Here is a tiny trained network, its code and every weight. The questions are about switching its units off for an input and a class, where a switched-off unit gives its printed mean instead of its output.

import numpy as np


def w(rows, s, z=0):
    codes = np.array(rows[::2]) - 128.0
    scale = np.full(codes.shape[1], s)
    scale[-1] = z or s
    return codes * scale


def f(y):
    return y / 2 * (1 + np.tanh(0.7978845608 * (y + 0.044715 * y**3)))


def log_softmax(a):
    a = a - a.max(-1, keepdims=True)
    return a - np.log(np.exp(a).sum(-1, keepdims=True))


def net(x, mask):
    res = np.array(x, float).reshape(1, 5) / 4 @ E
    y = f(res @ A[0][:, :-1].T + A[0][:, -1])
    res = res + np.where(mask, y, B[0][:, -1]) @ B[0][:, :-1]
    return log_softmax(res[-1] @ U[:, :-1].T + U[:, -1])


A, B = {}, {}
E = w([
[133,91,143,102,95,165,139],'x0',
[129,117,134,125,120,143,131],'x1',
[76,179,44,156,49,152,101],'x2',
[5,121,153,131,125,144,215],'x3',
[171,194,173,170,61,207,171],'x4',
],0.011)
A[0] = w([
[76,40,74,70,183,73,95,52],'N0',
[164,84,210,114,138,40,174,58],'N1',
[2,110,194,76,156,181,179,54],'N2',
[155,102,203,44,90,160,159,242],'N3',
[101,115,110,37,228,105,91,233],'N4',
[151,47,208,169,170,97,131,4],'N5',
[205,69,142,126,93,125,8,30],'N6',
],0.0083,0.0044)
B[0] = w([
[172,177,145,75,87,176,173,235],'N0',
[72,9,119,187,43,112,115,194],'N1',
[164,48,87,153,200,147,124,231],'N2',
[70,203,157,111,132,141,83,220],'N3',
[84,141,208,29,149,145,113,254],'N4',
[96,40,82,85,52,88,114,179],'N5',
[182,92,60,173,183,164,170,204],'N6',
],0.011,0.0082)
U = w([
[125,152,172,134,191,156,85,253],'0',
[185,87,107,165,255,150,196,13],'1',
[157,184,189,104,140,167,178,109],'2',
[94,96,110,186,56,49,86,100],'3',
],0.0095,0.0043)

Each question gives the input, the list of numbers given to net, and the class t.
The units are the neurons (one row each of A and B). Each row of codes is followed by its name. A weight is (code - 128) times the scale printed after its matrix; where a second scale follows, it is the last column's (A, B and U).
mask holds one flag per neuron, in row order. A switched-off neuron (its flag False) gives its mean, the last column of its row in B, instead of its output. The means were averaged over made-up inputs and are rounded, as every weight is.
A unit's drop is (log p(t) with every unit on - log p(t) with that unit switched off) / (log p(t) with every unit on - log p(t) with every unit switched off).
The circuit of an input: a set's keep is (log p(t) with only the set's units on - log p(t) with every unit switched off) / (log p(t) with every unit on - log p(t) with every unit switched off). Starting from all 7 units, units are removed one at a time, each time the one whose removal leaves the highest keep (on an exact tie, the one counted first), for as long as the keep stays at least 0.8.
units of the circuit, in order: the units of the circuit, biggest drop first
unit that matters most: the unit with the biggest drop
top k neurons: the k neurons with the biggest drops, biggest first
input [7,3,-6,-4,-8], class 2: top 3 neurons	N0; N4; N2
input [-3,-3,-8,0,3], class 3: units of the circuit, in order	N1; N5
input [-4,1,-6,5,-6], class 2: top 3 neurons	N0; N4; N6
input [-1,-4,5,-6,4], class 1: units of the circuit, in order	N6; N3
input [5,3,-2,3,3], class 0: units of the circuit, in order	N3; N0
input [7,4,-8,-6,-4], class 3: top 3 neurons	N1; N5; N2
input [-2,-3,0,5,1], class 1: units of the circuit, in order	N2; N4
input [2,8,-5,-4,2], class 3: units of the circuit, in order	N1; N5; N0
input [0,4,-5,-3,0], class 3: units of the circuit, in order	N1; N5
input [8,0,3,7,7], class 0: units of the circuit, in order	N3; N2
input [7,2,1,6,7], class 0: top 4 neurons	N3; N2; N0; N6
input [4,-6,2,5,2], class 1: top 2 neurons	N2; N4
input [1,-6,-3,0,-8], class 2: top neuron	N0
input [6,4,-5,-8,2], class 1: units of the circuit, in order	N6
input [-1,5,-5,6,-8], class 2: top 3 neurons	N0; N4; N6
input [8,3,-7,7,5], class 0: units of the circuit, in order	N3; N2
input [5,6,-2,5,4], class 0: units of the circuit, in order	N3; N0
input [8,8,5,5,7], class 0: units of the circuit, in order	N2; N0; N3
input [-2,8,-4,-2,-2], class 3: top 4 neurons	N1; N5; N2; N0
input [3,-5,5,7,3], class 1: top 2 neurons	N2; N4
input [-1,-3,-8,8,8], class 1: unit that matters most	N2
input [0,-3,3,-4,4], class 1: top 2 neurons	N4; N3
